Below is a small trained network, with its code and all its weights. Each question gives an input and a target symbol and asks what happens when units are switched off, that is, made to give their printed mean instead of their output.

import numpy as np


def w(rows, s, z=0):
    codes = np.array(rows[::2]) - 128.0
    scale = np.full(codes.shape[1], s)
    scale[-1] = z or s
    return codes * scale


def norm(h):
    return h / np.sqrt((h * h).mean(-1, keepdims=True) + 1e-5)


def f(y):
    return y / 2 * (1 + np.tanh(0.7978845608 * (y + 0.044715 * y**3)))


def softmax(a):
    e = np.exp(a - a.max(-1, keepdims=True))
    return e / e.sum(-1, keepdims=True)


def log_softmax(a):
    a = a - a.max(-1, keepdims=True)
    return a - np.log(np.exp(a).sum(-1, keepdims=True))


def net(x, mask):
    ids = ['ΘΛΨαεζημπτω'.index(c) for c in x.split()]
    T = len(ids)
    res = E[ids] + P[:T]
    u = 0
    for l in range(3):
        q, k, v = (norm(res) @ M[l].T for M in (Q, K, V))
        z = softmax(np.where(np.tri(T) > 0, q @ k.T / 2**0.5, -1e9)) @ v
        res = res + np.where(mask[u], z, O[l][:, -1]) @ O[l][:, :-1]
        u += 1
        y = f(norm(res) @ A[l][:, :-1].T + A[l][:, -1])
        res = res + np.where(mask[u : u + 4], y, B[l][:, -1]) @ B[l][:, :-1]
        u += 4
    return log_softmax(norm(res)[-1] @ U[:, :-1].T + U[:, -1])


Q, K, V, O, A, B = {}, {}, {}, {}, {}, {}
E = w([
[147,87,73,127,104,155,122,169],'Θ',
[170,103,124,133,167,109,149,183],'Λ',
[135,107,105,96,133,93,84,93],'Ψ',
[180,146,102,133,189,77,143,90],'α',
[112,117,64,149,156,90,63,112],'ε',
[154,92,84,105,103,144,83,136],'ζ',
[136,89,131,121,173,74,93,168],'η',
[51,8,137,196,195,125,62,127],'μ',
[101,86,147,72,91,154,153,53],'π',
[192,127,73,83,108,98,102,208],'τ',
[151,183,71,157,217,25,124,115],'ω',
],0.013)
P = w([
[145,190,131,106,135,216,50,122],'0',
[170,99,183,99,108,116,126,124],'1',
[102,181,115,32,202,244,63,99],'2',
[165,69,144,93,111,101,193,102],'3',
[79,160,62,57,128,164,65,155],'4',
[190,138,187,134,102,108,78,127],'5',
[32,162,87,101,25,84,138,87],'6',
[178,61,159,112,96,88,143,93],'7',
[93,167,73,43,176,181,41,116],'8',
[187,58,152,143,76,76,123,94],'9',
],0.011)
Q[0] = w([
[165,32,4,65,129,49,58,123],'0.h0',
[55,102,117,189,28,29,250,129],'0.h0',
],0.011)
K[0] = w([
[176,62,140,221,43,48,143,95],'0.h0',
[117,7,1,55,195,95,211,104],'0.h0',
],0.0095)
V[0] = w([
[59,125,90,141,3,84,151,26],'0.h0',
[185,149,219,141,190,194,207,57],'0.h0',
],0.0051)
O[0] = w([
[167,234,223,103,159,206,51,165,4],'0.h0',
[254,93,147,104,127,131,73,34,40],'0.h0',
],0.0079,0.0028)
A[0] = w([
[27,172,131,142,155,136,87,144,148],'0.n0',
[158,203,143,92,106,133,112,130,1],'0.n1',
[40,98,85,42,88,176,101,179,217],'0.n2',
[3,236,94,85,103,220,91,134,90],'0.n3',
],0.0066,0.002)
B[0] = w([
[173,189,112,74,73,211,199,158,164],'0.n0',
[113,182,139,131,209,148,90,161,118],'0.n1',
[136,160,95,148,134,119,120,57,253],'0.n2',
[117,111,186,134,174,109,151,252,191],'0.n3',
],0.011,0.0067)
Q[1] = w([
[109,88,12,96,134,91,104,153],'1.h0',
[146,134,116,109,201,215,86,116],'1.h0',
],0.011)
K[1] = w([
[156,119,151,254,36,81,117,133],'1.h0',
[62,243,115,180,159,137,19,143],'1.h0',
],0.0093)
V[1] = w([
[180,96,124,58,110,174,3,163],'1.h0',
[234,159,145,232,61,156,183,150],'1.h0',
],0.0051)
O[1] = w([
[87,47,138,112,47,45,66,126,153],'1.h0',
[199,58,73,138,81,139,255,96,6],'1.h0',
],0.0079,0.0018)
A[1] = w([
[3,142,74,139,131,145,142,93,2],'1.n0',
[169,69,219,146,130,43,89,171,141],'1.n1',
[138,92,117,239,98,109,234,48,127],'1.n2',
[67,102,104,125,208,34,129,246,22],'1.n3',
],0.0075,0.0042)
B[1] = w([
[182,174,118,101,149,26,153,152,161],'1.n0',
[252,148,138,71,169,108,120,198,252],'1.n1',
[126,86,100,112,206,146,110,144,187],'1.n2',
[110,77,182,128,94,88,169,85,254],'1.n3',
],0.012,0.0047)
Q[2] = w([
[45,165,184,95,155,215,136,123],'2.h0',
[120,65,255,208,35,150,117,132],'2.h0',
],0.0078)
K[2] = w([
[51,200,161,178,83,160,89,101],'2.h0',
[88,139,145,2,139,177,164,90],'2.h0',
],0.0094)
V[2] = w([
[134,213,185,93,81,154,228,70],'2.h0',
[124,58,46,109,3,123,145,123],'2.h0',
],0.0062)
O[2] = w([
[253,58,131,148,241,63,151,173,1],'2.h0',
[191,111,183,65,39,92,133,161,146],'2.h0',
],0.0073,0.0049)
A[2] = w([
[11,233,88,85,94,128,147,95,130],'2.n0',
[14,64,254,147,161,98,114,208,1],'2.n1',
[186,183,66,178,173,211,40,89,174],'2.n2',
[194,35,208,63,167,139,131,82,164],'2.n3',
],0.0067,0.0035)
B[2] = w([
[182,111,185,197,148,154,135,129,254],'2.n0',
[202,9,63,254,175,98,45,168,165],'2.n1',
[207,101,207,91,52,80,146,153,171],'2.n2',
[57,206,183,200,131,141,137,138,231],'2.n3',
],0.0088,0.0058)
U = w([
[157,174,149,171,96,219,220,165,152],'Θ',
[117,76,70,97,157,159,127,90,253],'Λ',
[118,101,93,228,167,123,39,175,131],'Ψ',
[182,91,156,144,75,119,73,26,57],'α',
[95,133,78,100,215,166,168,255,130],'ε',
[117,55,207,148,98,98,160,160,109],'ζ',
[91,206,31,129,196,38,120,116,130],'η',
[58,184,192,177,129,165,121,94,186],'μ',
[87,185,127,72,157,145,50,185,198],'π',
[95,147,98,54,79,77,205,176,87],'τ',
[251,161,121,180,176,152,144,85,98],'ω',
],0.0079,0.0032)

Each question gives the input, a string of symbols that net reads in full, and the target symbol t.
The units are the heads (2 rows each of Q, K, V and O) and the neurons (one row each of A and B). Each row of codes is followed by its name. A weight is (code - 128) times the scale printed after its matrix; where a second scale follows, it is the last column's (O, A, B and U).
mask holds one flag per unit, layer by layer, with each layer's heads first. A switched-off unit (its flag False) gives its mean, the last column of its rows in O or B, instead of its output. The means were averaged over made-up inputs and are rounded, as every weight is.
A unit's drop is (log p(t) with every unit on - log p(t) with that unit switched off) / (log p(t) with every unit on - log p(t) with every unit switched off).
The circuit of an input: a set's keep is (log p(t) with only the set's units on - log p(t) with every unit switched off) / (log p(t) with every unit on - log p(t) with every unit switched off). Starting from the 12 units with the biggest drops (on a tie, the unit counted first), units are removed one at a time, each time the one whose removal leaves the highest keep (on an exact tie, the one counted first), for as long as the keep stays at least 0.8.
units of the circuit, in order: the units of the circuit, biggest drop first
most important unit: the unit with the biggest drop
k most important neurons: the k neurons with the biggest drops, biggest first
k most important neurons of layer l: the k neurons of layer l with the biggest drops, biggest first
input ω η Λ η Ψ ε, target Θ: units of the circuit, in order => (0.n0 0.h0)
input Θ ω Θ Λ Ψ μ Ψ Ψ, target π: 2 most important neurons of layer 0 => (0.n2 0.n3)
input Ψ π ε, target Ψ: units of the circuit, in order => (0.n3 2.n1 1.n3)
input η ζ Ψ ζ μ η Θ η Ψ, target η: 3 most important neurons of layer 1 => (1.n0 1.n1 1.n3)
input α π η, target α: units of the circuit, in order => (0.h0 0.n3)
input μ η Λ, target μ: units of the circuit, in order => (2.h0 1.n1)
input η Ψ ε, target η: units of the circuit, in order => (0.h0 1.n0)
input μ η η η η τ, target τ: 3 most important neurons => (0.n3 2.n0 2.n1)
input η η τ ε τ, target η: most important unit => 0.h0
input α Λ Ψ η ω Θ Ψ μ η, target Θ: 2 most important neurons of layer 0 => (0.n0 0.n2)
input Θ ζ μ Ψ Ψ, target ζ: 2 most important neurons of layer 0 => (0.n3 0.n2)
input ζ η η Ψ η η η η τ, target η: 3 most important neurons => (0.n2 1.n1 0.n0)
input ζ Λ Ψ Θ Λ τ η Ψ α, target τ: 3 most important neurons => (0.n3 1.n0 2.n3)
input Θ μ α π Λ, target μ: units of the circuit, in order => (1.n1 2.h0)
input ζ ζ τ ε, target Θ: units of the circuit, in order => (0.h0 0.n0)
input Θ Ψ τ, target Θ: 3 most important neurons => (0.n2 2.n0 1.n1)
input η η η τ ε Λ η α τ, target Λ: units of the circuit, in order => (0.h0 1.n1)
input ζ τ Λ ω Ψ η Ψ Ψ Θ, target η: units of the circuit, in order => (0.n2 1.n0)
input π ζ η ε τ, target ζ: most important unit => 0.n3
input μ ζ η Θ ζ, target ζ: most important unit => 0.n3
input π α ω, target π: units of the circuit, in order => (0.h0 1.h0 0.n2)
input ε Ψ Ψ η Λ, target Ψ: units of the circuit, in order => (2.n1 0.h0 1.n1 1.n3)
input Ψ η ε τ ζ ε ζ α η Λ, target ε: units of the circuit, in order => (1.n2 1.h0 1.n3)
input ζ τ η Θ ζ, target τ: 2 most important neurons => (0.n3 0.n2)
input ε α ε, target ε: units of the circuit, in order => (0.n3 0.n0)
input ω ω η ω ζ ε Ψ, target ω: units of the circuit, in order => (2.n0 1.h0)
input η η π α Θ Θ, target Λ: 2 most important neurons => (1.n2 1.n1)
